The symbols move the points like this.
at | λ ω φ η τ
Z76 | Z538 Z806 Z309 Z460 Z376
Z914 | Z923 Z72 Z935 Z39 Z76
Z807 | Z769 Z876 Z77 Z827 Z901
Z460 | Z33 Z76 Z60 Z38 Z301
Z102 | Z806 none Z550 Z309 Z629
Z935 | Z914 Z750 Z769 Z659 Z309
Z675 | Z70 Z379 Z119 none Z706
Z712 | Z821 none Z564 Z14 Z990
Z42 | Z916 Z492 Z70 none Z667
Z949 | Z665 Z990 Z316 Z672 Z77
Z60 | Z460 Z309 Z562 Z170 Z945
Z381 | Z562 Z901 Z932 Z79 Z492
Z680 | Z376 Z629 Z199 Z945 Z935
Z528 | Z706 Z39 Z439 none Z38
Z119 | Z675 Z301 Z321 none Z528
Z806 | Z564 none Z102 Z76 Z18
Z321 | Z119 Z945 Z916 none Z439
Z950 | Z629 none Z701 Z199 Z846
Z79 | Z369 Z381 Z251 none Z42
Z120 | Z436 none Z72 Z923 Z564
Z155 | Z251 Z33 Z38 none Z675
Z901 | Z332 Z821 Z14 Z381 Z665
Z188 | Z667 Z341 Z706 none Z251
Z38 | Z155 Z460 Z170 none Z119
Z932 | Z381 Z14 Z33 Z251 Z672
Z821 | Z550 none Z712 Z901 Z701
Z77 | Z807 Z436 Z923 Z341 Z14
Z369 | Z170 Z562 Z79 none Z916
Z916 | Z321 Z297 Z42 none Z579
Z769 | Z935 Z846 Z807 Z340 Z332
Z538 | Z14 Z564 Z76 Z33 Z316
Z160 | Z990 none Z18 Z316 Z120
Z376 | Z316 Z18 Z680 Z301 Z914
Z72 | Z120 none Z750 Z914 Z806
Z665 | Z199 Z701 Z949 Z492 Z807
Z564 | Z712 none Z806 Z538 Z160
Z363 | Z341 Z923 Z39 Z706 Z33
Z39 | Z363 Z914 Z659 Z528 Z460
Z750 | Z72 none Z846 Z935 Z102
Z659 | Z39 Z935 Z340 Z439 Z60
Z341 | Z827 Z77 Z363 Z188 Z932
Z562 | Z60 Z332 Z381 Z369 Z297
Z827 | Z340 Z807 Z341 Z667 Z381
Z309 | Z76 Z102 Z332 Z60 Z680
Z379 | Z672 Z316 Z301 Z675 Z363
Z33 | Z932 Z538 Z460 Z155 Z379
Z436 | Z876 none Z120 Z77 Z712
Z70 | Z42 Z672 Z675 none Z188
Z170 | Z38 Z60 Z369 none Z321
Z439 | Z528 Z659 Z579 none Z170
Z672 | Z492 Z949 Z379 Z70 Z341
Z923 | Z77 Z120 Z914 Z363 Z538
Z14 | Z901 Z712 Z538 Z932 Z949
Z876 | Z846 none Z436 Z807 Z821
Z550 | Z102 none Z821 Z332 Z950
Z492 | Z297 Z665 Z672 Z42 Z827
Z18 | Z160 none Z629 Z376 Z72
Z701 | Z950 none Z990 Z665 Z876
Z332 | Z309 Z550 Z901 Z562 Z199
Z667 | Z579 Z827 Z188 none Z79
Z340 | Z659 Z769 Z827 Z579 Z562
Z629 | Z18 none Z950 Z680 Z750
Z316 | Z949 Z160 Z376 Z379 Z923
Z945 | Z301 Z680 Z297 Z321 Z659
Z199 | Z680 Z950 Z665 Z297 Z769
Z706 | Z188 Z363 Z528 none Z155
Z846 | Z750 none Z876 Z769 Z550
Z251 | Z79 Z932 Z155 none Z70
Z301 | Z379 Z376 Z945 Z119 Z39
Z297 | Z945 Z199 Z492 Z916 Z340
Z579 | Z439 Z340 Z667 none Z369
Z990 | Z701 none Z160 Z949 Z436

In the rows, 26 means zero.

The rows follow the links: the fewer symbols apart two points are, the more alike their rows tend to be.

Each row is also shifted at random along 3 hidden directions that mean nothing.

Rows in random order:
Each row is one point's numbers.
row 1: [ 26  14  24  23  23  27  31  25  25  32  22  25  27  29  33  18  22  29  18  27  22  19  36  17  25  40  25  34  31  28  31  30  27  22  27  26]
row 2: [ 29  17  27  22  26  30  26  23  26  29  24  26  28  19  22  17  30  36  32  28  19  25  27  19  27  26  28  25  34  21  28  24  17  20  32  24]
row 3: [ 39  35  18  27  39  36  23  22  28  34  22  19  24  37  26  23  29  25  22  25  28  30  25  33  33  25  25  24  26  29  27  27  27  35  23  29]
row 4: [ 28  14  26  24  28  19  24  21  26  35  24  29  27  28  28  18  24  23  26  23  20  23  32  26  31  34  22  23  26  26  24  24  24  18  25  32]
row 5: [ 15  28  21  23  28  20  22  29  27  19  23  24  15  26  30  29  20  30  21  19  30  23  20  26  26  17  21  29  29  24  19  21  24  22  23  28]
row 6: [ 35  33  28  28  23  30  25  25  26  29  28  24  33  28  21  25  30  17  34  30  25  34  19  28  34  21  29  20  20  28  26  22  25  28  33  24]
row 7: [ 26  21  29  22  17  23  29  31  25  19  27  29  24  15  27  26  25  32  25  25  22  21  25  20  16  25  27  31  31  19  28  28  27  25  24  21]
row 8: [ 17  15  29  23  19  12  24  27  25  23  26  32  23  22  28  26  21  25  26  20  22  21  27  26  25  27  22  27  25  23  19  21  24  16  24  29]
row 9: [ 22  32  25  23  28  31  21  28  27  19  20  23  18  24  22  34  28  29  26  22  28  30  20  24  31  12  32  25  30  27  24  18  21  25  29  22]
row 10: [ 35  23  22  22  37  27  19  19  24  32  17  26  20  31  26  26  29  28  20  19  23  26  34  28  28  30  30  23  34  27  31  24  25  29  15  31]
row 11: [ 44  29  28  29  29  26  24  21  26  37  30  27  36  31  21  19  31  15  32  29  23  32  26  34  31  29  24  14  20  28  26  26  27  30  24  31]
row 12: [ 30  20  26  20  16  24  29  29  29  26  24  24  25  20  26  14  22  33  30  27  20  20  17  21  24  22  16  27  31  18  21  23  18  16  33  26]
row 13: [ 24  17  26  20  17  20  29  30  26  21  24  29  23  20  30  23  22  32  21  23  22  18  27  21  20  28  23  32  31  21  26  27  26  22  22  26]
row 14: [ 27  33  28  27  18  26  24  29  26  24  29  25  31  25  21  26  26  19  35  28  27  32  15  28  32  17  25  22  19  25  20  21  24  23  34  24]
row 15: [ 13  21  22  25  30  20  23  26  25  23  23  28  16  27  33  31  19  30  17  19  29  20  32  26  23  30  24  32  29  27  22  26  27  23  18  28]
row 16: [ 27  16  29  19  21  13  22  25  27  29  25  29  24  22  24  17  22  26  32  20  19  24  21  27  31  21  17  22  28  19  16  18  17  12  27  32]
row 17: [ 20  26  26  27  15  25  32  33  28  17  32  24  27  18  28  22  21  32  30  31  27  21  17  22  19  20  19  30  24  20  23  28  25  25  32  21]
row 18: [ 28  35  27  27  17  32  31  33  27  19  30  24  29  20  25  28  26  27  29  32  28  25  19  25  20  20  25  28  25  24  26  30  29  32  29  21]
row 19: [ 19  32  31  30  19  24  25  31  26  19  31  27  31  22  23  34  27  17  30  28  30  30  19  27  26  19  29  23  18  27  24  24  28  26  31  22]
row 20: [ 10  26  34  28  18  17  24  30  24  16  32  32  29  17  21  36  26  21  33  25  27  29  21  26  25  20  31  24  19  24  20  21  25  20  29  23]
row 21: [ 20  23  21  27  42  30  21  19  25  31  20  23  20  33  27  25  28  31  22  23  28  27  33  25  32  29  29  25  31  30  27  23  21  25  25  27]
row 22: [ 37  16  24  19  22  25  27  24  27  33  22  25  25  24  27  13  24  32  26  23  18  23  27  23  28  29  19  27  33  21  25  24  21  19  26  28]
row 23: [ 18  18  29  31  28  18  25  20  24  32  31  31  28  28  30  23  21  21  24  27  27  24  33  30  25  37  20  26  18  29  25  29  28  21  24  31]
row 24: [ 17  33  26  26  33  25  19  26  26  16  26  25  18  19  20  34  28  31  30  24  30  29  16  30  24  10  25  19  29  22  19  21  19  27  24  25]
row 25: [ 36  27  23  28  26  34  32  25  28  34  29  21  33  31  28  13  25  28  26  33  24  24  25  25  25  32  18  27  24  27  31  33  27  31  33  24]
row 26: [ 27  32  19  23  28  35  25  29  27  28  17  16  21  39  28  27  23  23  21  24  30  28  23  22  36  23  28  32  27  31  26  23  24  26  33  24]
row 27: [ 20  34  26  33  40  33  21  20  24  27  27  24  26  25  19  30  35  29  33  29  30  35  23  29  29  20  30  18  26  28  26  23  21  29  29  25]
row 28: [ 13  13  25  27  21  17  32  29  28  24  28  27  22  23  36  18  16  33  20  27  26  15  29  22  18  33  14  34  25  23  23  31  26  19  28  26]
row 29: [ 25  40  16  28  21  28  28  35  30  24  26  16  22  37  33  24  14  21  20  27  34  24  13  30  28  17  11  31  20  27  18  27  28  29  32  26]
row 30: [ 34  33  29  24  16  36  30  31  25  20  25  24  30  21  20  30  31  25  30  29  25  29  22  20  24  21  36  27  27  27  32  27  28  32  30  18]
row 31: [ 26  22  25  27  23  21  31  27  27  24  32  28  26  20  29  18  21  33  23  29  24  16  26  28  15  29  16  28  25  20  24  33  27  28  21  26]
row 32: [ 11  17  25  27  39  21  21  19  23  26  24  29  19  26  28  30  26  34  21  21  28  24  35  26  25  30  28  26  31  27  27  25  23  21  19  28]
row 33: [ 22  34  19  32  39  29  25  23  25  26  27  21  23  33  29  30  27  25  20  26  32  26  29  32  26  28  25  26  24  32  27  28  30  35  21  26]
row 34: [ 31  30  29  26  25  37  29  26  24  25  26  23  32  22  20  28  36  28  34  32  26  32  24  20  26  22  37  25  29  26  33  27  24  29  33  19]
row 35: [ 27  20  23  19  31  27  21  23  24  29  15  25  18  29  25  28  27  29  20  18  23  26  30  20  32  27  33  28  34  28  27  20  23  21  23  28]
row 36: [ 20  26  25  32  21  25  34  31  28  21  34  25  29  22  32  21  20  29  24  35  30  20  23  26  15  28  16  31  21  24  26  35  29  28  29  23]
row 37: [ 23  31  28  33  23  30  30  29  26  21  34  26  31  20  25  26  28  27  29  33  31  26  22  27  17  24  24  27  20  25  27  32  29  33  28  20]
row 38: [ 32  24  24  18  32  20  18  23  27  25  20  25  16  23  22  22  26  31  28  16  21  25  22  29  29  17  20  20  34  20  19  17  17  19  20  32]
row 39: [ 27  26  20  20  33  31  22  23  27  30  17  20  19  32  25  23  26  29  23  20  25  27  25  24  34  22  26  25  33  28  24  19  20  21  27  28]
row 40: [ 29  22  30  18  15  19  23  29  25  26  22  30  27  25  24  28  24  19  28  19  21  28  24  23  32  24  30  27  26  24  22  20  24  18  26  27]
row 41: [ 18  28  26  26  36  24  19  23  23  19  23  29  17  22  26  39  30  30  20  20  29  25  32  28  19  24  34  26  30  27  28  25  29  32  13  25]
row 42: [ 29  19  30  24  26  12  21  22  24  26  28  34  25  20  25  27  26  24  26  20  21  22  30  33  21  29  23  21  26  23  23  26  27  24  14  31]
row 43: [ 25  22  28  26  23  35  31  25  26  28  26  23  31  20  21  21  31  32  34  31  24  28  23  16  28  25  31  27  30  25  31  25  19  23  38  20]
row 44: [ 19  34  23  35  36  31  25  24  27  25  29  23  25  30  27  30  27  26  27  32  33  30  24  30  26  23  25  24  21  30  26  28  27  33  28  26]
row 45: [ 22  25  21  31  42  24  22  20  27  30  26  24  19  30  29  23  24  31  22  23  28  23  27  34  26  27  16  21  26  26  21  26  23  28  21  31]
row 46: [ 33  17  30  17  24  22  24  23  26  24  23  30  25  12  19  20  30  35  32  22  17  24  23  25  21  20  24  19  36  16  25  21  15  20  23  27]
row 47: [ 44  32  30  20  15  26  24  30  24  24  23  28  31  25  19  32  29  13  29  22  20  31  21  26  31  20  35  23  24  26  27  20  30  27  23  25]
row 48: [ 18  29  31  37  34  23  24  21  28  29  38  28  33  20  21  23  31  24  40  34  29  31  20  34  26  23  19  12  16  25  20  25  21  25  32  29]
row 49: [ 22  29  30  32  21  19  26  29  25  23  34  31  31  25  28  30  24  17  26  28  28  26  26  33  22  27  23  25  15  27  24  29  32  28  22  27]
row 50: [ 31  21  24  28  28  25  31  23  26  31  31  27  29  25  32  13  24  32  23  30  24  18  29  29  18  35  14  27  25  22  27  34  26  29  24  28]
row 51: [ 25  34  28  32  22  26  28  29  24  21  32  28  31  25  24  37  29  16  26  29  31  30  27  30  22  26  31  25  16  30  29  30  35  34  23  22]
row 52: [ 22  36  23  31  39  24  21  23  27  21  29  26  20  21  21  30  30  29  29  25  31  28  21  36  19  16  22  16  27  23  21  25  25  34  18  28]
row 53: [ 40  33  27  31  32  33  28  21  28  31  31  24  34  20  19  17  35  30  38  35  24  30  19  33  24  23  23  14  25  22  27  29  21  34  29  26]
row 54: [ 21  26  31  34  28  22  27  23  24  29  33  31  33  28  27  30  28  18  27  30  29  28  33  30  24  34  28  23  15  31  28  30  32  29  24  27]
row 55: [ 39  17  29  18  25  21  21  22  23  32  21  31  27  25  21  25  30  23  28  19  17  27  31  26  31  29  31  21  30  24  27  20  23  21  20  30]
row 56: [ 10  19  30  28  22  13  26  25  25  23  33  33  27  24  31  29  20  21  25  26  28  22  30  28  22  32  22  27  18  26  22  26  29  21  24  29]
row 57: [ 14  32  20  29  26  38  27  30  26  25  22  19  23  34  28  32  25  25  24  27  33  30  23  19  35  23  32  34  23  34  27  25  26  25  38  19]
row 58: [ 15  19  33  24  14  15  24  30  23  18  26  33  25  20  26  34  23  19  25  20  25  26  28  23  25  27  32  30  21  25  24  22  28  17  23  26]
row 59: [ 28  27  28  22  18  30  29  28  27  22  27  25  28  17  21  22  27  32  33  31  23  27  17  21  24  17  25  24  29  19  24  24  20  23  35  22]
row 60: [ 14  27  32  34  26  31  26  23  22  27  29  28  34  27  23  33  32  20  32  32  31  35  30  22  30  30  39  24  17  33  30  27  27  25  35  20]
row 61: [ 18  14  32  26  28  18  23  20  22  27  26  35  27  24  26  31  28  23  23  22  24  25  39  25  24  37  33  26  25  28  30  27  29  22  18  27]
row 62: [ 28  17  29  22  20  24  24  25  24  31  21  29  29  29  22  26  27  18  28  22  21  31  31  20  35  31  35  26  26  29  29  22  25  18  28  26]
row 63: [ 11  21  24  21  27  19  22  28  24  20  20  27  15  26  30  32  21  29  18  18  26  22  28  22  25  24  27  31  30  24  24  21  24  19  22  28]
row 64: [ 30  29  23  18  26  29  22  28  25  21  15  23  17  30  24  33  26  27  20  16  24  27  25  22  31  19  34  30  34  27  28  19  24  26  21  25]
row 65: [ 22  29  26  35  30  30  30  25  29  28  35  25  33  21  25  20  28  31  33  37  30  26  21  29  20  26  17  21  21  25  26  32  25  30  32  26]
row 66: [ 17  23  27  36  32  27  30  23  27  27  36  26  31  21  27  18  27  33  31  37  29  24  26  27  18  30  19  24  23  24  26  33  23  27  33  24]
row 67: [ 27  15  27  25  29  23  27  21  24  29  28  31  27  22  28  19  27  33  24  27  22  19  33  25  19  35  23  26  30  23  29  30  27  25  20  29]
row 68: [ 20  37  27  32  32  29  24  27  24  19  29  24  24  25  25  37  29  25  24  27  33  29  23  30  22  21  30  24  23  28  28  27  30  34  23  23]
row 69: [ 40  20  29  23  29  33  29  20  23  31  23  29  31  22  21  22  36  30  26  28  19  27  35  22  21  35  36  25  33  26  38  32  27  32  18  24]
row 70: [ 38  29  27  25  20  27  26  26  27  32  25  24  33  31  23  22  27  15  31  27  23  32  21  27  38  27  26  23  22  28  24  22  26  23  33  28]
row 71: [ 20  36  26  27  30  33  22  27  26  20  23  24  23  24  19  35  32  28  31  25  30  33  18  24  28  14  34  21  28  26  25  21  22  27  31  21]
row 72: [ 30  17  29  26  28  22  24  19  24  35  25  30  31  28  23  23  30  18  29  24  22  28  34  26  33  36  30  21  22  28  27  26  26  23  24  30]

Some points, each with its row:
Z550 row 34
Z332 row 43
Z102 row 30
Z949 row 54
Z42 row 4
Z155 row 28
Z914 row 24
Z672 row 23
Z579 row 35
Z170 row 46
Z750 row 71
Z665 row 11
Z119 row 8
Z38 row 13
Z379 row 56
Z33 row 31
Z340 row 39
Z309 row 59
Z827 row 21
Z199 row 70
Z18 row 19
Z492 row 72
Z821 row 53
Z60 row 12

Row, symbols taken left to right, then the row they reach:
row 51 τ φ λ: row 68
row 42 λ λ τ: row 10
row 29 φ φ φ: row 27
row 48 φ η: row 49
row 6 φ τ φ: row 44
row 41 λ η ω: row 45
row 26 φ φ τ: row 66
row 7 τ ω: row 20
row 40 λ ω φ: row 47
row 58 φ η φ: row 55
row 38 ω λ: row 5
row 63 λ: row 15
row 14 τ φ: row 57
row 33 φ φ φ: row 9
row 36 ω φ η: row 17
row 3 φ η τ: row 50
row 25 λ φ η: row 69
row 65 φ: row 37

